Below is a small trained network, with its code and all its weights. Each question gives an input and a target symbol and asks what happens when units are switched off, that is, made to give their printed mean instead of their output.

import numpy as np


def w(rows, s, z=0):
    codes = np.array(rows[::2]) - 128.0
    scale = np.full(codes.shape[1], s)
    scale[-1] = z or s
    return codes * scale


def norm(h):
    return h / np.sqrt((h * h).mean(-1, keepdims=True) + 1e-5)


def f(y):
    return y / 2 * (1 + np.tanh(0.7978845608 * (y + 0.044715 * y**3)))


def softmax(a):
    e = np.exp(a - a.max(-1, keepdims=True))
    return e / e.sum(-1, keepdims=True)


def log_softmax(a):
    a = a - a.max(-1, keepdims=True)
    return a - np.log(np.exp(a).sum(-1, keepdims=True))


def net(x, mask):
    ids = ['αβδεζλμξ'.index(c) for c in x.split()]
    T = len(ids)
    res = E[ids] + P[:T]
    r = norm(res)
    for j in range(3):
        rows = slice(2 * j, 2 * j + 2)
        q, k, v = (r @ M[0][rows].T for M in (Q, K, V))
        z = softmax(np.where(np.tri(T) > 0, q @ k.T / 2**0.5, -1e9)) @ v
        o = O[0][rows]
        res = res + np.where(mask[j], z, o[:, -1]) @ o[:, :-1]
    y = f(norm(res) @ A[0][:, :-1].T + A[0][:, -1])
    res = res + np.where(mask[3:7], y, B[0][:, -1]) @ B[0][:, :-1]
    return log_softmax(norm(res)[-1] @ U[:, :-1].T + U[:, -1])


Q, K, V, O, A, B = {}, {}, {}, {}, {}, {}
E = w([
[250,115,109,114,121,50,106],'α',
[121,26,173,156,138,158,15],'β',
[189,176,98,117,148,32,165],'δ',
[65,149,105,70,198,172,123],'ε',
[101,139,102,140,115,41,240],'ζ',
[114,191,114,157,189,73,142],'λ',
[154,15,151,151,143,66,180],'μ',
[59,148,155,68,80,65,73],'ξ',
],0.014)
P = w([
[135,182,254,224,69,197,149],'0',
[133,93,139,199,145,89,171],'1',
[134,81,126,186,159,100,159],'2',
[140,81,115,173,164,110,144],'3',
[144,82,100,168,163,121,137],'4',
[154,70,90,160,159,135,120],'5',
[157,77,77,158,152,142,108],'6',
[160,85,68,156,150,150,107],'7',
[159,89,66,154,146,156,99],'8',
[162,87,58,148,138,170,99],'9',
],0.0073)
Q[0] = w([
[74,103,95,59,155,163,154],'h1',
[178,192,120,153,164,127,143],'h1',
[219,85,130,204,112,106,219],'h2',
[210,108,191,155,107,162,145],'h2',
[213,144,104,108,213,186,98],'h3',
[143,158,89,130,245,195,182],'h3',
],0.012)
K[0] = w([
[175,172,239,203,149,186,192],'h1',
[82,81,95,92,89,174,176],'h1',
[108,93,34,71,108,24,146],'h2',
[128,52,99,54,145,139,105],'h2',
[130,100,89,135,189,125,44],'h3',
[82,122,2,89,167,74,99],'h3',
],0.0085)
V[0] = w([
[93,112,46,99,66,108,131],'h1',
[136,172,179,110,51,148,153],'h1',
[91,128,69,74,254,173,209],'h2',
[153,66,159,34,68,22,167],'h2',
[178,46,152,213,157,145,187],'h3',
[90,154,73,89,101,122,246],'h3',
],0.0077)
O[0] = w([
[103,39,123,31,221,216,191,132],'h1',
[157,145,67,122,54,145,60,141],'h1',
[75,132,98,123,66,178,103,1],'h2',
[174,197,193,161,111,113,38,225],'h2',
[179,132,3,147,227,249,110,138],'h3',
[156,51,173,89,112,168,14,143],'h3',
],0.007,0.0057)
A[0] = w([
[185,148,135,114,92,94,67,2],'n1',
[172,120,87,99,176,157,160,168],'n2',
[244,227,130,167,130,83,175,190],'n3',
[156,91,74,146,183,102,184,23],'n4',
],0.011,0.0034)
B[0] = w([
[121,190,96,55,152,137,237,176],'n1',
[10,187,192,90,41,119,174,152],'n2',
[186,62,145,241,126,155,125,254],'n3',
[211,135,71,80,203,77,191,168],'n4',
],0.012,0.0097)
U = w([
[152,50,134,214,154,169,76,185],'α',
[156,124,80,111,183,98,219,4],'β',
[129,210,106,79,126,128,180,113],'δ',
[38,86,156,121,96,191,182,210],'ε',
[169,152,123,81,122,154,32,191],'ζ',
[104,139,35,157,93,57,65,43],'λ',
[94,229,115,169,139,153,96,106],'μ',
[91,171,254,131,131,81,110,109],'ξ',
],0.0086,0.0034)

Each question gives the input, a string of symbols that net reads in full, and the target symbol t.
The units are the heads (2 rows each of Q, K, V and O) and the neurons (one row each of A and B). Each row of codes is followed by its name. A weight is (code - 128) times the scale printed after its matrix; where a second scale follows, it is the last column's (O, A, B and U).
mask holds one flag per unit, heads first, then neurons. A switched-off unit (its flag False) gives its mean, the last column of its rows in O or B, instead of its output. The means were averaged over made-up inputs and are rounded, as every weight is.
A unit's drop is (log p(t) with every unit on - log p(t) with that unit switched off) / (log p(t) with every unit on - log p(t) with every unit switched off).
The circuit of an input: a set's keep is (log p(t) with only the set's units on - log p(t) with every unit switched off) / (log p(t) with every unit on - log p(t) with every unit switched off). Starting from all 7 units, units are removed one at a time, each time the one whose removal leaves the highest keep (on an exact tie, the one counted first), for as long as the keep stays at least 0.8.
units of the circuit, in order: the units of the circuit, biggest drop first
most important unit: the unit with the biggest drop
k most important neurons: the k neurons with the biggest drops, biggest first
drop of u: that unit's drop, to one decimal
input ξ δ ξ ξ μ ξ β δ ξ, target ξ: most important unit : h3
input δ β ξ ε, target δ: 3 most important neurons : [n1, n3, n4]
input ζ ζ ξ ξ ξ β ζ ξ β, target β: units of the circuit, in order : [h3, n3]
input α ζ ε ξ, target α: units of the circuit, in order : [n3, h3, h2]
input ζ λ λ ξ ξ ξ λ ε, target ζ: 2 most important neurons : [n3, n1]
input ζ ε μ ζ ξ ξ ξ ζ, target δ: 3 most important neurons : [n3, n2, n4]
input β μ ζ μ ζ ε ζ ζ ε, target δ: 3 most important neurons : [n3, n2, n4]
input ξ ζ λ ξ λ ζ λ ξ ξ λ, target δ: 2 most important neurons : [n3, n2]
input ζ ξ α α β ζ α α ξ ε, target ζ: 3 most important neurons : [n3, n2, n4]
input ε ξ ε, target ε: 2 most important neurons : [n3, n4]
input μ ξ λ ε ξ, target μ: 3 most important neurons : [n2, n1, n3]
input μ ξ ζ, target α: 2 most important neurons : [n3, n1]
input ζ ξ ζ ξ ζ ξ β ξ ζ ζ, target ε: 2 most important neurons : [n2, n4]
input λ α ζ β α ξ λ ξ ζ ξ, target λ: most important neuron : [n3]
input λ ξ α α ξ β β ξ ε, target λ: 2 most important neurons : [n3, n1]
input ξ ξ ξ ξ μ ξ ζ ζ ξ ε, target ξ: 3 most important neurons : [n3, n4, n1]
input β β β ε ε ζ ξ, target β: drop of h1 : 0.0
input δ ξ ξ ξ α ζ ζ λ ξ, target δ: drop of n3 : 0.2
input λ ζ ξ ξ β δ, target α: drop of h3 : 0.1
